[-.09 .16 -.57 .16 .46 .02 -.06]
[.25 -.31 -.45 .30 -.33 .09 .18]
[-.02 -.28 .42 .04 -.02 .23 -.53]
[-.01 .10 .48 .31 .27 .15 -.41]
[-.10 .19 -.52 .18 .49 .00 -.06]
[-.14 .28 -.23 .29 .59 -.05 -.10]
[-.11 -.04 .08 -.47 .14 -.55 .21]
[.19 .02 -.67 -.03 -.02 .32 -.07]
[.24 -.31 -.46 .30 -.33 .09 .18]
[.16 .20 .27 -.29 .05 -.52 .33]
[-.21 -.53 .02 -.41 -.06 -.08 -.32]
|
[.02 -.06 -.09 .16 -.57 .16 .46]
[.09 .18 .25 -.31 -.45 .30 -.33]
[.23 -.53 -.02 -.28 .42 .04 -.02]
[.15 -.41 -.01 .10 .48 .31 .27]
[.00 -.06 -.10 .19 -.52 .18 .49]
[-.05 -.10 -.14 .28 -.23 .29 .59]
[-.55 .21 -.11 -.04 .08 -.47 .14]
[.32 -.07 .19 .02 -.67 -.03 -.02]
[.09 .18 .24 -.31 -.46 .30 -.33]
[-.52 .33 .16 .20 .27 -.29 .05]
[-.08 -.32 -.21 -.53 .02 -.41 -.06]

[-.28 -.19 .46]
[-.31 -.54 -.22]
[.46 .19 -.15]
|
[-.19 .46 -.28]
[-.54 -.22 -.31]
[.19 -.15 .46]

[-.50 .28 -.11]
[.24 -.25 .43]
[-.27 -.39 -.05]
|
[.28 -.11 -.50]
[-.25 .43 .24]
[-.39 -.05 -.27]

[-.29 -.30 .23 .30 -.16 -.11 .01 -.24 -.27 -.07 .06 .02 -.19 .34 -.13 .19]
[-.11 -.10 -.28 -.23 -.29 .46 -.55 .54 .56 -.47 -.43 .28 -.25 -.56 .47 -.31]
[-.18 -.18 .28 .23 .03 -.33 .21 -.49 -.49 .10 .22 -.20 .00 .45 -.37 .27]
[-.46 -.43 -.18 .68 -.44 -.20 -.09 -.38 -.54 -.03 -.35 .23 -.45 .49 -.26 -.24]
|
[-.13 .19 -.29 -.30 .23 .30 -.16 -.11 .01 -.24 -.27 -.07 .06 .02 -.19 .34]
[.47 -.31 -.11 -.10 -.28 -.23 -.29 .46 -.55 .54 .56 -.47 -.43 .28 -.25 -.56]
[-.37 .27 -.18 -.18 .28 .23 .03 -.33 .21 -.49 -.49 .10 .22 -.20 .00 .45]
[-.26 -.24 -.46 -.43 -.18 .68 -.44 -.20 -.09 -.38 -.54 -.03 -.35 .23 -.45 .49]

[.47 .21 -.25 -.40 .18 -.22 .48]
[-.40 -.39 .17 -.08 -.13 -.13 .10]
[-.38 -.11 -.29 -.46 -.45 .32 -.12]
[.35 .45 -.36 -.34 .13 -.13 -.08]
[-.59 -.21 -.38 -.27 -.30 -.11 -.15]
[-.04 -.14 .01 -.06 -.32 -.18 -.06]
[-.26 -.24 -.01 .00 .21 -.23 .14]
[.11 .08 .07 .46 -.19 -.09 -.14]
[-.25 -.12 -.30 .57 -.04 -.02 .05]
[.35 -.01 -.21 .23 .13 .09 .13]
[-.28 -.55 -.05 .18 -.60 .20 -.10]
[-.11 .08 -.07 .33 .04 -.06 -.20]
|
[-.22 .48 .47 .21 -.25 -.40 .18]
[-.13 .10 -.40 -.39 .17 -.08 -.13]
[.32 -.12 -.38 -.11 -.29 -.46 -.45]
[-.13 -.08 .35 .45 -.36 -.34 .13]
[-.11 -.15 -.59 -.21 -.38 -.27 -.30]
[-.18 -.06 -.04 -.14 .01 -.06 -.32]
[-.23 .14 -.26 -.24 -.01 .00 .21]
[-.09 -.14 .11 .08 .07 .46 -.19]
[-.02 .05 -.25 -.12 -.30 .57 -.04]
[.09 .13 .35 -.01 -.21 .23 .13]
[.20 -.10 -.28 -.55 -.05 .18 -.60]
[-.06 -.20 -.11 .08 -.07 .33 .04]

[-.02 -.59 -.21 .13 -.11 .05]
[.01 .00 .01 -.02 -.04 .05]
[.34 -.26 .30 -.13 .05 -.10]
[.00 .00 -.02 .00 -.01 .01]
|
[-.11 .05 -.02 -.59 -.21 .13]
[-.04 .05 .01 .00 .01 -.02]
[.05 -.10 .34 -.26 .30 -.13]
[-.01 .01 .00 .00 -.02 .00]
